Below are the code and all the weights of a small trained network. Each question names an input and a class and asks about switching units off, where a switched-off unit gives its printed mean instead of its output.

import numpy as np


def w(rows, s, z=0):
    codes = np.array(rows[::2]) - 128.0
    scale = np.full(codes.shape[1], s)
    scale[-1] = z or s
    return codes * scale


def f(y):
    return y / 2 * (1 + np.tanh(0.7978845608 * (y + 0.044715 * y**3)))


def log_softmax(a):
    a = a - a.max(-1, keepdims=True)
    return a - np.log(np.exp(a).sum(-1, keepdims=True))


def net(x, mask):
    res = np.array(x, float).reshape(1, 2) / 4 @ E
    y = f(res @ A[0][:, :-1].T + A[0][:, -1])
    res = res + np.where(mask, y, B[0][:, -1]) @ B[0][:, :-1]
    return log_softmax(res[-1] @ U[:, :-1].T + U[:, -1])


A, B = {}, {}
E = w([
[69,137,106,154,90,21,110,33,192,109,221,209],'x0',
[154,157,64,135,201,123,237,2,53,162,58,133],'x1',
],0.0095)
A[0] = w([
[93,36,121,97,118,94,107,128,153,120,173,140,10],'n1',
[145,105,140,75,228,126,174,183,68,154,133,1,2],'n2',
[68,107,204,145,36,146,72,161,159,100,141,124,22],'n3',
[163,223,92,164,238,131,223,85,53,235,33,121,169],'n4',
[136,152,51,142,183,130,129,41,93,162,124,142,28],'n5',
[50,182,140,152,182,58,101,84,105,133,191,223,47],'n6',
[32,57,42,164,139,95,135,59,246,178,184,172,254],'n7',
[135,109,113,231,133,105,173,39,84,89,95,137,43],'n8',
],0.0071,0.0058)
B[0] = w([
[190,103,176,168,156,43,132,157,194,2,91,191,141],'n1',
[179,74,130,202,235,168,31,139,198,60,102,202,176],'n2',
[216,209,117,111,127,59,209,182,194,85,171,159,177],'n3',
[65,140,59,192,145,46,151,195,121,159,124,119,253],'n4',
[177,167,163,175,125,24,214,214,169,42,176,239,162],'n5',
[143,82,133,212,224,195,44,111,111,61,11,174,178],'n6',
[26,56,9,184,136,143,58,153,118,233,94,169,230],'n7',
[199,150,83,193,124,56,180,187,213,97,125,204,158],'n8',
],0.0094,0.014)
U = w([
[170,177,128,146,95,35,181,163,182,46,185,167,31],'0',
[166,90,122,154,212,184,73,109,111,103,42,143,112],'1',
[72,128,92,133,101,163,134,144,68,216,120,76,219],'2',
[106,214,169,180,68,146,189,2,105,120,167,118,2],'3',
],0.011,0.0058)

Each question gives the input, the list of numbers given to net, and the class t.
The units are the neurons (one row each of A and B). Each row of codes is followed by its name. A weight is (code - 128) times the scale printed after its matrix; where a second scale follows, it is the last column's (A, B and U).
mask holds one flag per neuron, in row order. A switched-off neuron (its flag False) gives its mean, the last column of its row in B, instead of its output. The means were averaged over made-up inputs and are rounded, as every weight is.
A unit's drop is (log p(t) with every unit on - log p(t) with that unit switched off) / (log p(t) with every unit on - log p(t) with every unit switched off).
The circuit of an input: a set's keep is (log p(t) with only the set's units on - log p(t) with every unit switched off) / (log p(t) with every unit on - log p(t) with every unit switched off). Starting from all 8 units, units are removed one at a time, each time the one whose removal leaves the highest keep (on an exact tie, the one counted first), for as long as the keep stays at least 0.8.
circuit, biggest first: the units of the circuit, biggest drop first
most important unit: the unit with the biggest drop
top k neurons: the k neurons with the biggest drops, biggest first
drop of u: that unit's drop, to one decimal
input [-3,1], class 2: most important unit => n6
input [4,0], class 1: top 2 neurons => [n4; n6]
input [-4,5], class 0: circuit, biggest first => [n7; n4]
input [-1,1], class 2: circuit, biggest first => [n6; n3]
input [3,3], class 2: top 2 neurons => [n2; n7]
input [-3,4], class 0: top 2 neurons => [n7; n6]
input [-3,-4], class 0: top 3 neurons => [n7; n6; n3]
input [8,6], class 1: top 3 neurons => [n6; n7; n3]
input [-3,-3], class 2: top 2 neurons => [n6; n5]
input [1,4], class 0: top 2 neurons => [n5; n8]
input [1,0], class 2: top 2 neurons => [n2; n6]
input [6,-5], class 1: top 2 neurons => [n7; n6]
input [8,3], class 1: drop of n6 => 0.2
input [6,4], class 1: drop of n6 => 1.1
input [0,1], class 2: drop of n6 => 0.1
input [-2,4], class 0: circuit, biggest first => [n7]
input [-3,-2], class 2: top 4 neurons => [n6; n2; n1; n5]
